Here is a tiny trained network, its code and every weight. The questions are about switching its units off for an input and a target symbol, where a switched-off unit gives its printed mean instead of its output.

import numpy as np


def w(rows, s, z=0):
    codes = np.array(rows[::2]) - 128.0
    scale = np.full(codes.shape[1], s)
    scale[-1] = z or s
    return codes * scale


def norm(h):
    return h / np.sqrt((h * h).mean(-1, keepdims=True) + 1e-5)


def f(y):
    return y / 2 * (1 + np.tanh(0.7978845608 * (y + 0.044715 * y**3)))


def softmax(a):
    e = np.exp(a - a.max(-1, keepdims=True))
    return e / e.sum(-1, keepdims=True)


def log_softmax(a):
    a = a - a.max(-1, keepdims=True)
    return a - np.log(np.exp(a).sum(-1, keepdims=True))


def net(x, mask):
    ids = ['αβγδεθλμξπστφ'.index(c) for c in x.split()]
    T = len(ids)
    res = E[ids] + P[:T]
    r = norm(res)
    for j in range(2):
        rows = slice(2 * j, 2 * j + 2)
        q, k, v = (r @ M[0][rows].T for M in (Q, K, V))
        z = softmax(np.where(np.tri(T) > 0, q @ k.T / 2**0.5, -1e9)) @ v
        o = O[0][rows]
        res = res + np.where(mask[j], z, o[:, -1]) @ o[:, :-1]
    y = f(norm(res) @ A[0][:, :-1].T + A[0][:, -1])
    res = res + np.where(mask[2:10], y, B[0][:, -1]) @ B[0][:, :-1]
    return log_softmax(norm(res)[-1] @ U[:, :-1].T + U[:, -1])


Q, K, V, O, A, B = {}, {}, {}, {}, {}, {}
E = w([
[76,109,106,138,111,167],'α',
[119,156,133,150,111,153],'β',
[130,121,84,139,118,171],'γ',
[110,146,147,132,147,130],'δ',
[127,152,139,155,145,166],'ε',
[72,123,116,120,121,121],'θ',
[61,151,161,139,119,136],'λ',
[110,116,105,139,164,144],'μ',
[87,138,119,119,98,122],'ξ',
[108,145,147,99,121,163],'π',
[90,167,165,157,116,128],'σ',
[93,35,251,163,175,186],'τ',
[103,130,120,170,123,119],'φ',
],0.017)
P = w([
[225,87,143,109,102,100],'0',
[82,123,71,122,140,145],'1',
[72,103,69,128,146,135],'2',
[47,106,66,140,152,125],'3',
[42,118,46,146,123,174],'4',
[65,190,3,175,139,176],'5',
],0.0056)
Q[0] = w([
[1,122,79,138,130,230],'h1',
[103,117,134,228,128,166],'h1',
[114,104,94,73,94,214],'h2',
[237,116,179,48,141,42],'h2',
],0.009)
K[0] = w([
[211,32,219,163,82,107],'h1',
[119,87,210,87,158,140],'h1',
[150,70,221,172,148,60],'h2',
[62,254,54,146,181,133],'h2',
],0.0091)
V[0] = w([
[149,195,160,243,102,134],'h1',
[239,82,74,211,152,181],'h1',
[93,95,173,148,255,130],'h2',
[177,191,161,75,123,219],'h2',
],0.013)
O[0] = w([
[215,101,174,150,187,28,109],'h1',
[162,180,180,207,56,67,253],'h1',
[140,125,150,235,185,253,122],'h2',
[140,82,243,91,81,144,115],'h2',
],0.013,0.0042)
A[0] = w([
[120,157,178,129,82,135,121],'n1',
[135,56,196,183,219,245,44],'n2',
[98,148,174,234,146,207,118],'n3',
[56,202,38,110,111,127,4],'n4',
[129,97,38,46,219,211,205],'n5',
[227,121,202,93,222,42,94],'n6',
[74,193,70,97,113,130,60],'n7',
[37,149,153,142,72,81,190],'n8',
],0.012,0.0038)
B[0] = w([
[151,125,124,82,124,161,162],'n1',
[23,53,104,158,68,7,234],'n2',
[38,68,132,135,133,144,220],'n3',
[169,90,89,140,110,150,178],'n4',
[131,249,234,142,134,112,252],'n5',
[100,103,42,128,197,237,162],'n6',
[190,61,103,119,112,89,167],'n7',
[187,101,130,162,117,197,206],'n8',
],0.013,0.011)
U = w([
[179,69,121,105,254,203,252],'α',
[123,113,114,121,148,140,86],'β',
[199,32,162,65,193,38,103],'γ',
[97,161,131,234,126,246,108],'δ',
[126,73,189,31,127,238,115],'ε',
[47,23,110,129,132,71,119],'θ',
[94,122,52,8,111,40,20],'λ',
[101,202,209,91,219,93,162],'μ',
[169,175,52,193,197,56,94],'ξ',
[105,222,53,99,140,215,217],'π',
[149,213,153,147,31,97,139],'σ',
[188,37,26,119,96,186,122],'τ',
[208,102,217,187,202,220,142],'φ',
],0.0086,0.0028)

Each question gives the input, a string of symbols that net reads in full, and the target symbol t.
The units are the heads (2 rows each of Q, K, V and O) and the neurons (one row each of A and B). Each row of codes is followed by its name. A weight is (code - 128) times the scale printed after its matrix; where a second scale follows, it is the last column's (O, A, B and U).
mask holds one flag per unit, heads first, then neurons. A switched-off unit (its flag False) gives its mean, the last column of its rows in O or B, instead of its output. The means were averaged over made-up inputs and are rounded, as every weight is.
A unit's drop is (log p(t) with every unit on - log p(t) with that unit switched off) / (log p(t) with every unit on - log p(t) with every unit switched off).
The circuit of an input: a set's keep is (log p(t) with only the set's units on - log p(t) with every unit switched off) / (log p(t) with every unit on - log p(t) with every unit switched off). Starting from all 10 units, units are removed one at a time, each time the one whose removal leaves the highest keep (on an exact tie, the one counted first), for as long as the keep stays at least 0.8.
circuit, biggest first: the units of the circuit, biggest drop first
top k neurons: the k neurons with the biggest drops, biggest first
heads that matter: for each layer, one digit per head in row order, 1 if its drop is at least 0.15 and else 0, layers parted by /
drop of u: that unit's drop, to one decimal
input μ λ φ φ, target δ: circuit, biggest first	h2
input ε γ φ σ μ, target φ: circuit, biggest first	h1, h2, n6
input λ π φ σ, target μ: heads that matter	10
input λ δ γ γ δ β, target μ: heads that matter	10
input β γ γ, target γ: heads that matter	11
input α β μ θ β β, target τ: heads that matter	00
input θ γ λ, target π: heads that matter	11
input β ε β, target γ: heads that matter	11
input φ α β γ λ π, target ξ: circuit, biggest first	h2, h1
input γ λ ε, target σ: heads that matter	11
input θ γ σ ε α α, target π: circuit, biggest first	h1, n5, h2
input σ γ γ γ θ π, target α: circuit, biggest first	h1, n6
input γ μ θ θ λ, target σ: heads that matter	11
input λ φ γ, target μ: heads that matter	10
input π σ π γ θ β, target ε: circuit, biggest first	h2, h1
input ε λ γ γ φ, target φ: heads that matter	11
input γ α μ, target σ: circuit, biggest first	h1
input λ π β π, target μ: circuit, biggest first	h1, n5
input ε φ π, target φ: circuit, biggest first	h1, n6, n2
input β φ θ, target γ: circuit, biggest first	h2, h1
input λ δ λ γ λ, target μ: heads that matter	10
input ξ π θ α γ φ, target λ: circuit, biggest first	h2
input θ α γ, target π: top 2 neurons	n5, n2
input φ λ μ, target ξ: heads that matter	01
input φ θ λ λ, target ξ: heads that matter	11
input π β λ γ, target ε: heads that matter	01
input γ γ γ α θ θ, target σ: top neuron	n2
input θ θ ε, target π: drop of n5	0.2
